Below is a small trained network, with its code and all its weights. Each question gives an input and a target symbol and asks what happens when units are switched off, that is, made to give their printed mean instead of their output.

import numpy as np


def w(rows, s, z=0):
    codes = np.array(rows[::2]) - 128.0
    scale = np.full(codes.shape[1], s)
    scale[-1] = z or s
    return codes * scale


def norm(h):
    return h / np.sqrt((h * h).mean(-1, keepdims=True) + 1e-5)


def f(y):
    return np.maximum(y, 0)


def softmax(a):
    e = np.exp(a - a.max(-1, keepdims=True))
    return e / e.sum(-1, keepdims=True)


def log_softmax(a):
    a = a - a.max(-1, keepdims=True)
    return a - np.log(np.exp(a).sum(-1, keepdims=True))


def net(x, mask):
    ids = ['Θβγδεζημψω'.index(c) for c in x.split()]
    T = len(ids)
    res = E[ids] + P[:T]
    u = 0
    for l in range(3):
        q, k, v = (norm(res) @ M[l].T for M in (Q, K, V))
        z = softmax(np.where(np.tri(T) > 0, q @ k.T / 2**0.5, -1e9)) @ v
        res = res + np.where(mask[u], z, O[l][:, -1]) @ O[l][:, :-1]
        u += 1
        y = f(norm(res) @ A[l][:, :-1].T + A[l][:, -1])
        res = res + np.where(mask[u : u + 12], y, B[l][:, -1]) @ B[l][:, :-1]
        u += 12
    return log_softmax(norm(res)[-1] @ U[:, :-1].T + U[:, -1])


Q, K, V, O, A, B = {}, {}, {}, {}, {}, {}
E = w([
[101,149,51,105,210],'Θ',
[89,153,131,123,173],'β',
[73,111,98,150,165],'γ',
[153,121,111,125,48],'δ',
[79,181,88,60,100],'ε',
[121,145,166,82,131],'ζ',
[145,74,154,117,124],'η',
[253,106,119,34,27],'μ',
[172,166,151,157,80],'ψ',
[133,100,172,152,163],'ω',
],0.028)
P = w([
[84,140,140,6,127],'0',
[89,115,139,136,124],'1',
[184,133,103,90,146],'2',
[95,117,124,147,160],'3',
[213,147,92,110,196],'4',
[86,121,118,142,178],'5',
],0.013)
Q[0] = w([
[11,193,106,116,161],'0.h0',
[255,225,185,159,127],'0.h0',
],0.009)
K[0] = w([
[2,165,107,185,137],'0.h0',
[196,193,151,136,156],'0.h0',
],0.0074)
V[0] = w([
[110,197,219,161,49],'0.h0',
[90,4,243,57,4],'0.h0',
],0.0042)
O[0] = w([
[4,117,160,42,103,250],'0.h0',
[152,127,89,164,178,249],'0.h0',
],0.012,0.0017)
A[0] = w([
[187,183,104,128,54,125],'0.n0',
[74,169,34,209,181,112],'0.n1',
[87,152,163,202,168,86],'0.n2',
[64,157,72,217,203,183],'0.n3',
[65,79,148,186,183,188],'0.n4',
[132,195,121,159,148,2],'0.n5',
[187,187,48,107,242,151],'0.n6',
[172,141,99,202,125,38],'0.n7',
[232,186,135,180,165,17],'0.n8',
[2,147,82,204,171,62],'0.n9',
[168,101,107,53,74,224],'0.n10',
[146,146,125,230,137,108],'0.n11',
],0.0094,0.0037)
B[0] = w([
[71,136,175,97,112,251],'0.n0',
[125,111,172,201,91,181],'0.n1',
[147,177,121,25,143,160],'0.n2',
[125,119,201,125,204,200],'0.n3',
[150,182,166,150,53,205],'0.n4',
[165,135,31,172,177,134],'0.n5',
[51,133,112,38,132,220],'0.n6',
[112,131,230,98,140,140],'0.n7',
[115,142,174,160,95,173],'0.n8',
[193,167,125,255,153,182],'0.n9',
[235,182,123,164,103,255],'0.n10',
[79,145,67,70,55,157],'0.n11',
],0.0067,0.0058)
Q[1] = w([
[165,225,77,26,191],'1.h0',
[87,159,2,156,140],'1.h0',
],0.0087)
K[1] = w([
[77,66,152,65,91],'1.h0',
[3,46,45,141,82],'1.h0',
],0.0077)
V[1] = w([
[229,200,252,244,157],'1.h0',
[168,79,103,102,153],'1.h0',
],0.0034)
O[1] = w([
[2,110,179,49,20,253],'1.h0',
[85,170,163,118,13,81],'1.h0',
],0.0056,0.0021)
A[1] = w([
[67,109,166,92,208,72],'1.n0',
[79,184,127,152,125,34],'1.n1',
[135,153,90,183,70,184],'1.n2',
[87,131,128,111,166,104],'1.n3',
[247,86,159,89,168,75],'1.n4',
[105,91,126,163,140,230],'1.n5',
[164,14,94,99,178,37],'1.n6',
[188,80,97,192,102,4],'1.n7',
[66,112,57,63,162,133],'1.n8',
[129,84,19,96,202,35],'1.n9',
[95,77,119,134,221,224],'1.n10',
[133,165,140,8,138,118],'1.n11',
],0.011,0.0024)
B[1] = w([
[87,97,123,143,73,173],'1.n0',
[130,87,63,128,159,175],'1.n1',
[51,59,134,102,125,172],'1.n2',
[135,105,120,144,62,151],'1.n3',
[130,120,46,179,188,203],'1.n4',
[134,229,168,87,81,151],'1.n5',
[16,101,90,78,249,165],'1.n6',
[108,114,137,48,107,147],'1.n7',
[211,149,121,142,116,160],'1.n8',
[130,136,205,1,188,145],'1.n9',
[76,104,185,75,55,170],'1.n10',
[149,41,121,202,144,254],'1.n11',
],0.008,0.0078)
Q[2] = w([
[227,2,193,166,97],'2.h0',
[151,245,163,221,137],'2.h0',
],0.0063)
K[2] = w([
[176,144,148,127,97],'2.h0',
[134,253,241,254,91],'2.h0',
],0.0043)
V[2] = w([
[254,91,142,184,99],'2.h0',
[42,172,139,78,153],'2.h0',
],0.0051)
O[2] = w([
[199,102,103,98,61,3],'2.h0',
[165,73,119,3,55,243],'2.h0',
],0.0063,0.00049)
A[2] = w([
[189,127,114,96,74,90],'2.n0',
[113,116,194,90,205,49],'2.n1',
[254,69,35,86,104,68],'2.n2',
[110,73,62,178,55,252],'2.n3',
[64,171,90,177,119,114],'2.n4',
[69,115,125,34,112,126],'2.n5',
[74,102,141,53,175,62],'2.n6',
[186,111,208,148,134,106],'2.n7',
[116,154,201,154,164,119],'2.n8',
[161,155,139,141,76,46],'2.n9',
[120,179,157,38,72,52],'2.n10',
[171,152,98,79,209,32],'2.n11',
],0.012,0.0025)
B[2] = w([
[173,174,108,85,117,209],'2.n0',
[139,142,111,117,43,192],'2.n1',
[78,148,174,164,193,238],'2.n2',
[139,108,126,87,147,233],'2.n3',
[150,43,121,159,115,177],'2.n4',
[143,135,65,190,130,247],'2.n5',
[156,133,148,161,131,217],'2.n6',
[146,163,171,172,87,196],'2.n7',
[162,121,70,43,186,183],'2.n8',
[33,109,175,85,128,193],'2.n9',
[122,159,123,148,175,254],'2.n10',
[93,102,111,148,9,178],'2.n11',
],0.011,0.0063)
U = w([
[132,108,78,22,67,98],'Θ',
[202,141,93,215,44,142],'β',
[7,130,150,119,87,30],'γ',
[88,142,148,50,188,103],'δ',
[132,227,71,149,155,89],'ε',
[161,148,172,222,163,106],'ζ',
[154,74,84,83,214,175],'η',
[236,120,118,111,135,253],'μ',
[137,177,172,117,35,222],'ψ',
[173,39,182,104,74,95],'ω',
],0.015,0.0052)

Each question gives the input, a string of symbols that net reads in full, and the target symbol t.
The units are the heads (2 rows each of Q, K, V and O) and the neurons (one row each of A and B). Each row of codes is followed by its name. A weight is (code - 128) times the scale printed after its matrix; where a second scale follows, it is the last column's (O, A, B and U).
mask holds one flag per unit, layer by layer, with each layer's heads first. A switched-off unit (its flag False) gives its mean, the last column of its rows in O or B, instead of its output. The means were averaged over made-up inputs and are rounded, as every weight is.
A unit's drop is (log p(t) with every unit on - log p(t) with that unit switched off) / (log p(t) with every unit on - log p(t) with every unit switched off).
The circuit of an input: a set's keep is (log p(t) with only the set's units on - log p(t) with every unit switched off) / (log p(t) with every unit on - log p(t) with every unit switched off). Starting from the 12 units with the biggest drops (on a tie, the unit counted first), units are removed one at a time, each time the one whose removal leaves the highest keep (on an exact tie, the one counted first), for as long as the keep stays at least 0.8.
circuit, biggest first: the units of the circuit, biggest drop first
most important unit: the unit with the biggest drop
top k neurons: the k neurons with the biggest drops, biggest first
k most important neurons of layer l: the k neurons of layer l with the biggest drops, biggest first
drop of u: that unit's drop, to one decimal
input η δ γ ψ, target γ: 2 most important neurons of layer 1	1.n4, 1.n6
input ψ η ε ψ ω, target ω: most important unit	0.n4
input ψ η η η μ γ, target ζ: 2 most important neurons of layer 2	2.n9, 2.n4
input β ω ε δ, target Θ: 3 most important neurons of layer 1	1.n2, 1.n11, 1.n6
input ψ ζ μ μ ψ η, target β: circuit, biggest first	2.n5, 1.n11, 2.n1, 2.n9
input η η ψ ε ψ η, target γ: top 2 neurons	0.n10, 1.n10
input ε η μ γ, target ζ: top 4 neurons	0.n9, 0.n1, 0.n3, 0.n4
input η β ω ω β, target β: 2 most important neurons of layer 1	1.n8, 1.n11
input ε ψ γ, target γ: 2 most important neurons of layer 0	0.n1, 0.n6
input ψ ψ ω η η ζ, target ω: top 2 neurons	1.n11, 1.n0
input ψ ψ ψ Θ, target ε: 2 most important neurons of layer 0	0.n6, 0.n1
input γ η ψ ψ ζ, target ζ: top 2 neurons	2.n2, 1.n11
input ω ω ψ Θ, target ε: top 2 neurons	2.n5, 1.n10
input β ψ ε, target ε: top neuron	2.n2
input η ψ ψ η, target γ: 3 most important neurons of layer 1	1.n6, 1.n10, 1.n11
input ψ γ γ, target γ: 2 most important neurons of layer 0	0.n6, 0.n3
input ε η ζ, target ζ: top 2 neurons	1.n11, 2.n2
input ψ ω β, target β: top 2 neurons	2.n5, 1.n8
input β ω η η η δ, target Θ: 2 most important neurons of layer 2	2.n2, 2.n3
input δ ψ η δ ψ ψ, target γ: top neuron	1.n6
input ψ ψ γ ε, target η: 2 most important neurons of layer 1	1.n11, 1.n8
input ψ ψ η η, target β: drop of 2.n5	0.4
